Below is a small trained network, with its code and all its weights. Each question gives an input and a target symbol and asks what happens when units are switched off, that is, made to give their printed mean instead of their output.

import numpy as np


def w(rows, s, z=0):
    codes = np.array(rows[::2]) - 128.0
    scale = np.full(codes.shape[1], s)
    scale[-1] = z or s
    return codes * scale


def norm(h):
    return h / np.sqrt((h * h).mean(-1, keepdims=True) + 1e-5)


def f(y):
    return y / 2 * (1 + np.tanh(0.7978845608 * (y + 0.044715 * y**3)))


def softmax(a):
    e = np.exp(a - a.max(-1, keepdims=True))
    return e / e.sum(-1, keepdims=True)


def log_softmax(a):
    a = a - a.max(-1, keepdims=True)
    return a - np.log(np.exp(a).sum(-1, keepdims=True))


def net(x, mask):
    ids = ['ΔΘΞΠαβγεζλμστψω'.index(c) for c in x.split()]
    T = len(ids)
    res = E[ids] + P[:T]
    q, k, v = (norm(res) @ M[0].T for M in (Q, K, V))
    z = softmax(np.where(np.tri(T) > 0, q @ k.T / 3**0.5, -1e9)) @ v
    res = res + np.where(mask[0], z, O[0][:, -1]) @ O[0][:, :-1]
    y = f(norm(res) @ A[0][:, :-1].T + A[0][:, -1])
    res = res + np.where(mask[1:9], y, B[0][:, -1]) @ B[0][:, :-1]
    return log_softmax(norm(res)[-1] @ U[:, :-1].T + U[:, -1])


Q, K, V, O, A, B = {}, {}, {}, {}, {}, {}
E = w([
[104,160,192,116,22,169,52],'Δ',
[126,10,198,113,134,194,155],'Θ',
[75,80,106,167,153,135,229],'Ξ',
[113,124,19,114,211,58,11],'Π',
[142,120,67,211,212,1,131],'α',
[146,179,87,198,100,92,182],'β',
[153,31,172,88,198,86,132],'γ',
[175,115,104,135,129,109,92],'ε',
[157,136,231,207,190,140,69],'ζ',
[203,72,140,158,104,120,141],'λ',
[163,102,73,109,224,137,140],'μ',
[205,157,213,149,211,50,161],'σ',
[132,111,153,157,65,98,98],'τ',
[76,245,113,198,188,138,154],'ψ',
[54,169,89,215,200,156,100],'ω',
],0.016)
P = w([
[155,130,102,124,194,122,151],'0',
[152,138,129,108,65,105,100],'1',
[172,122,99,155,201,117,133],'2',
[138,142,134,110,82,103,111],'3',
[182,127,116,157,195,131,129],'4',
[122,135,147,105,102,95,119],'5',
[205,132,112,174,182,142,124],'6',
[132,143,152,102,91,107,118],'7',
[188,119,123,182,194,124,117],'8',
[142,124,105,112,89,104,106],'9',
[201,117,136,185,183,137,105],'10',
[126,139,150,103,98,96,118],'11',
[253,133,138,195,135,189,84],'12',
[144,131,117,108,85,102,112],'13',
],0.011)
Q[0] = w([
[22,143,122,69,82,101,168],'H1',
[56,98,31,18,48,82,185],'H1',
[138,137,174,254,192,144,143],'H1',
],0.0069)
K[0] = w([
[83,138,14,102,16,116,179],'H1',
[184,3,91,30,41,86,155],'H1',
[114,206,168,247,210,85,105],'H1',
],0.0069)
V[0] = w([
[33,248,126,247,187,217,81],'H1',
[50,29,75,206,116,157,61],'H1',
[141,63,254,131,154,79,77],'H1',
],0.0051)
O[0] = w([
[122,77,77,164,162,143,67,178],'H1',
[63,22,173,41,171,181,221,112],'H1',
[94,153,254,163,196,131,72,254],'H1',
],0.0078,0.003)
A[0] = w([
[135,99,188,99,28,67,76,3],'N1',
[67,102,183,25,41,104,174,172],'N2',
[24,182,114,133,72,108,92,175],'N3',
[204,160,104,117,158,96,106,136],'N4',
[61,199,57,142,134,179,75,176],'N5',
[149,92,199,178,88,105,167,218],'N6',
[97,83,142,198,234,174,116,113],'N7',
[30,159,100,150,2,110,159,95],'N8',
],0.0096,0.0032)
B[0] = w([
[41,83,66,167,159,127,125,194],'N1',
[158,116,77,166,193,207,107,165],'N2',
[170,244,130,62,115,98,139,151],'N3',
[50,155,195,95,161,148,135,206],'N4',
[209,63,100,116,133,88,120,157],'N5',
[138,128,107,87,60,67,148,254],'N6',
[123,160,127,155,75,197,134,226],'N7',
[141,122,194,76,140,159,195,152],'N8',
],0.011,0.0077)
U = w([
[93,203,68,56,132,232,140,189],'Δ',
[130,64,69,170,129,204,125,199],'Θ',
[120,101,127,89,106,190,238,79],'Ξ',
[138,161,102,48,113,73,40,147],'Π',
[141,168,169,196,151,72,111,255],'α',
[212,166,158,73,47,77,216,104],'β',
[125,47,119,62,202,88,104,115],'γ',
[7,138,126,176,150,103,123,112],'ε',
[106,168,186,223,118,175,72,176],'ζ',
[91,44,88,151,25,49,155,60],'λ',
[31,167,185,83,183,183,146,68],'μ',
[121,126,227,109,155,78,149,65],'σ',
[33,148,42,112,93,149,201,137],'τ',
[200,203,30,152,133,77,186,57],'ψ',
[186,119,39,182,139,160,86,142],'ω',
],0.011,0.0037)

Each question gives the input, a string of symbols that net reads in full, and the target symbol t.
The units are the heads (3 rows each of Q, K, V and O) and the neurons (one row each of A and B). Each row of codes is followed by its name. A weight is (code - 128) times the scale printed after its matrix; where a second scale follows, it is the last column's (O, A, B and U).
mask holds one flag per unit, heads first, then neurons. A switched-off unit (its flag False) gives its mean, the last column of its rows in O or B, instead of its output. The means were averaged over made-up inputs and are rounded, as every weight is.
A unit's drop is (log p(t) with every unit on - log p(t) with that unit switched off) / (log p(t) with every unit on - log p(t) with every unit switched off).
The circuit of an input: a set's keep is (log p(t) with only the set's units on - log p(t) with every unit switched off) / (log p(t) with every unit on - log p(t) with every unit switched off). Starting from all 9 units, units are removed one at a time, each time the one whose removal leaves the highest keep (on an exact tie, the one counted first), for as long as the keep stays at least 0.8.
units of the circuit, in order: the units of the circuit, biggest drop first
unit that matters most: the unit with the biggest drop
top k neurons: the k neurons with the biggest drops, biggest first
drop of u: that unit's drop, to one decimal
input Π β λ, target β: unit that matters most => N1
input β λ β Θ τ ε Δ, target Π: top 3 neurons => [N7, N3, N2]
input μ β μ λ μ, target Δ: top 3 neurons => [N7, N4, N1]
input λ γ β μ μ λ Ξ Δ σ ω Π Δ, target Δ: top 4 neurons => [N2, N3, N1, N8]
input Θ λ λ γ τ ε Π λ γ, target σ: units of the circuit, in order => [H1, N1]
input λ ζ Δ Δ, target Δ: top 3 neurons => [N3, N2, N1]
input μ γ μ, target Δ: top 3 neurons => [N7, N1, N4]
input λ γ Δ, target Π: units of the circuit, in order => [N7, N5]
input γ ζ τ β ζ λ γ, target ζ: units of the circuit, in order => [N7, H1]
input α Δ γ λ Θ σ λ λ λ λ μ λ ω τ, target τ: top 2 neurons => [N1, N2]
input Π γ β Ξ λ ζ α λ, target λ: top 2 neurons => [N1, N6]
input λ β σ β Π σ Δ λ Π ω, target ω: top 2 neurons => [N5, N6]
input τ ε σ β γ Θ β, target α: top 2 neurons => [N4, N7]
input Δ β λ λ ω μ σ λ Δ ψ, target ψ: top neuron => [N5]
input λ λ μ ψ ε Θ β, target ω: top 2 neurons => [N6, N3]
input α γ τ ζ λ λ Δ β λ Θ, target Θ: top 3 neurons => [N2, N4, N8]
input Δ τ ψ μ μ β Δ ε α, target ω: drop of H1 => 1.7
input Π ζ Δ Δ ζ β λ λ λ, target ζ: drop of N6 => 0.0
input λ Π ζ β β λ ε β Δ β λ α β, target ζ: drop of N1 => 0.0
input λ Δ ε, target μ: drop of N4 => 0.5
input σ Ξ λ τ β τ β, target α: unit that matters most => N4
